Below is a small trained network, with its code and all its weights. Each question gives an input and a class and asks what happens when units are switched off, that is, made to give their printed mean instead of their output.

import numpy as np


def w(rows, s, z=0):
    codes = np.array(rows[::2]) - 128.0
    scale = np.full(codes.shape[1], s)
    scale[-1] = z or s
    return codes * scale


def norm(h):
    return h / np.sqrt((h * h).mean(-1, keepdims=True) + 1e-5)


def f(y):
    return y / 2 * (1 + np.tanh(0.7978845608 * (y + 0.044715 * y**3)))


def log_softmax(a):
    a = a - a.max(-1, keepdims=True)
    return a - np.log(np.exp(a).sum(-1, keepdims=True))


def net(x, mask):
    res = np.array(x, float).reshape(1, 6) / 4 @ E
    u = 0
    for l in range(2):
        y = f(norm(res) @ A[l][:, :-1].T + A[l][:, -1])
        res = res + np.where(mask[u : u + 13], y, B[l][:, -1]) @ B[l][:, :-1]
        u += 13
    return log_softmax(norm(res)[-1] @ U[:, :-1].T + U[:, -1])


A, B = {}, {}
E = w([
[115,255,140,151,137,164],'x0',
[122,118,67,135,64,158],'x1',
[159,129,163,146,106,115],'x2',
[85,121,130,165,109,89],'x3',
[138,130,135,130,123,124],'x4',
[59,153,185,65,83,140],'x5',
],0.0046)
A[0] = w([
[206,163,111,24,152,182,122],'0.n1',
[177,146,165,81,116,116,24],'0.n2',
[183,203,148,210,172,131,156],'0.n3',
[152,123,133,28,144,189,187],'0.n4',
[131,130,203,98,189,143,146],'0.n5',
[140,36,127,102,133,58,39],'0.n6',
[93,131,220,117,240,98,38],'0.n7',
[88,102,201,72,81,124,100],'0.n8',
[102,222,189,70,97,99,149],'0.n9',
[11,147,119,199,125,26,174],'0.n10',
[171,7,130,109,105,100,252],'0.n11',
[186,127,97,184,163,88,67],'0.n12',
[213,154,255,179,67,106,20],'0.n13',
],0.0063,0.0026)
B[0] = w([
[162,123,108,58,103,29,168],'0.n1',
[41,98,114,127,171,62,120],'0.n2',
[107,182,138,86,207,152,194],'0.n3',
[111,133,122,197,131,40,182],'0.n4',
[181,104,140,193,83,97,166],'0.n5',
[127,155,177,84,196,192,175],'0.n6',
[191,114,178,223,4,170,165],'0.n7',
[77,95,107,231,217,134,175],'0.n8',
[93,151,112,150,201,134,205],'0.n9',
[224,150,114,56,149,42,191],'0.n10',
[125,196,133,106,151,144,253],'0.n11',
[72,99,236,194,193,104,151],'0.n12',
[91,127,2,112,95,108,152],'0.n13',
],0.0057,0.0049)
A[1] = w([
[117,81,178,110,175,164,156],'1.n1',
[111,27,158,63,163,190,31],'1.n2',
[189,140,235,185,90,191,146],'1.n3',
[163,13,132,129,128,103,157],'1.n4',
[131,160,138,77,213,40,211],'1.n5',
[243,146,110,103,199,195,77],'1.n6',
[1,165,209,63,52,38,87],'1.n7',
[163,158,108,141,94,56,252],'1.n8',
[99,104,39,130,29,179,191],'1.n9',
[113,16,163,107,129,117,113],'1.n10',
[51,105,95,174,235,151,150],'1.n11',
[235,109,70,176,196,140,33],'1.n12',
[176,128,201,144,106,179,164],'1.n13',
],0.0064,0.0028)
B[1] = w([
[51,233,99,196,101,136,151],'1.n1',
[151,254,67,92,153,123,139],'1.n2',
[112,122,86,126,57,167,153],'1.n3',
[141,232,124,84,134,110,147],'1.n4',
[142,69,63,98,66,143,253],'1.n5',
[87,113,151,133,88,96,182],'1.n6',
[176,29,186,150,206,112,159],'1.n7',
[152,98,106,39,67,139,189],'1.n8',
[204,160,162,247,29,142,152],'1.n9',
[161,209,99,122,209,151,137],'1.n10',
[65,73,83,148,76,167,186],'1.n11',
[78,81,226,155,163,113,160],'1.n12',
[136,150,70,137,69,152,140],'1.n13',
],0.006,0.0065)
U = w([
[105,110,87,131,87,122,253],'0',
[105,255,100,78,217,194,90],'1',
[42,31,205,200,222,141,72],'2',
[219,168,223,197,43,146,55],'3',
[200,78,137,35,160,18,30],'4',
[96,103,80,122,74,143,123],'5',
],0.01,0.0066)

Each question gives the input, the list of numbers given to net, and the class t.
The units are the neurons (one row each of A and B). Each row of codes is followed by its name. A weight is (code - 128) times the scale printed after its matrix; where a second scale follows, it is the last column's (A, B and U).
mask holds one flag per neuron, layer by layer. A switched-off neuron (its flag False) gives its mean, the last column of its row in B, instead of its output. The means were averaged over made-up inputs and are rounded, as every weight is.
A unit's drop is (log p(t) with every unit on - log p(t) with that unit switched off) / (log p(t) with every unit on - log p(t) with every unit switched off).
The circuit of an input: a set's keep is (log p(t) with only the set's units on - log p(t) with every unit switched off) / (log p(t) with every unit on - log p(t) with every unit switched off). Starting from the 12 units with the biggest drops (on a tie, the unit counted first), units are removed one at a time, each time the one whose removal leaves the highest keep (on an exact tie, the one counted first), for as long as the keep stays at least 0.8.
circuit, biggest first: the units of the circuit, biggest drop first
k most important neurons: the k neurons with the biggest drops, biggest first
k most important neurons of layer l: the k neurons of layer l with the biggest drops, biggest first
input [-2,-8,-1,-2,1,-3], class 3: circuit, biggest first -> (0.n7)
input [-6,2,-1,-3,5,4], class 1: circuit, biggest first -> (1.n2; 1.n10)
input [-2,-8,1,-7,5,4], class 3: 2 most important neurons of layer 0 -> (0.n7; 0.n5)
input [2,-7,-8,-5,1,2], class 0: circuit, biggest first -> (1.n3; 0.n7)
input [-7,5,-7,5,2,-8], class 2: 3 most important neurons -> (1.n12; 0.n11; 0.n1)
input [0,-5,7,1,8,0], class 5: 2 most important neurons of layer 1 -> (1.n8; 1.n7)
input [-8,1,-5,-7,3,-4], class 1: 2 most important neurons of layer 0 -> (0.n10; 0.n6)
input [5,-6,2,-3,-8,5], class 5: 3 most important neurons -> (1.n3; 0.n9; 1.n9)
input [2,7,-5,0,-1,-8], class 2: circuit, biggest first -> (1.n12; 0.n12)
input [-7,8,-2,-5,8,3], class 3: circuit, biggest first -> (1.n9; 1.n5)
input [6,-7,7,-2,7,0], class 0: circuit, biggest first -> (0.n13; 0.n11)
input [3,6,-2,-8,-5,6], class 4: 3 most important neurons -> (0.n1; 1.n7; 0.n4)
input [-6,-8,-2,-8,4,8], class 2: 2 most important neurons of layer 1 -> (1.n7; 1.n9)
input [-2,0,0,7,3,-6], class 4: circuit, biggest first -> (0.n10)
input [5,-2,-7,-2,-8,1], class 5: 3 most important neurons -> (0.n11; 1.n5; 0.n9)
input [6,1,7,4,6,-8], class 2: 2 most important neurons of layer 0 -> (0.n12; 0.n11)
input [-2,7,1,-7,3,0], class 3: 4 most important neurons -> (1.n9; 0.n10; 0.n3; 0.n9)
input [-1,-8,4,5,8,-7], class 3: 2 most important neurons -> (0.n7; 0.n8)
input [-4,-5,3,1,-4,0], class 3: 2 most important neurons of layer 0 -> (0.n7; 0.n5)
input [6,-2,7,-8,-5,-7], class 4: 2 most important neurons of layer 0 -> (0.n1; 0.n8)
input [-4,-1,-3,-1,-2,-1], class 1: circuit, biggest first -> (0.n6; 1.n2)
input [2,0,2,-5,6,-8], class 2: circuit, biggest first -> (1.n12)
input [-8,-5,5,-2,6,8], class 1: 2 most important neurons -> (1.n10; 0.n6)
input [4,5,-1,-8,5,-4], class 4: 2 most important neurons -> (0.n1; 1.n11)
input [2,-8,-3,-8,4,-7], class 3: circuit, biggest first -> (0.n7; 0.n5)
input [2,-3,5,0,4,4], class 0: 2 most important neurons of layer 0 -> (0.n9; 0.n13)
input [-5,-2,0,-7,1,7], class 2: circuit, biggest first -> (0.n8)
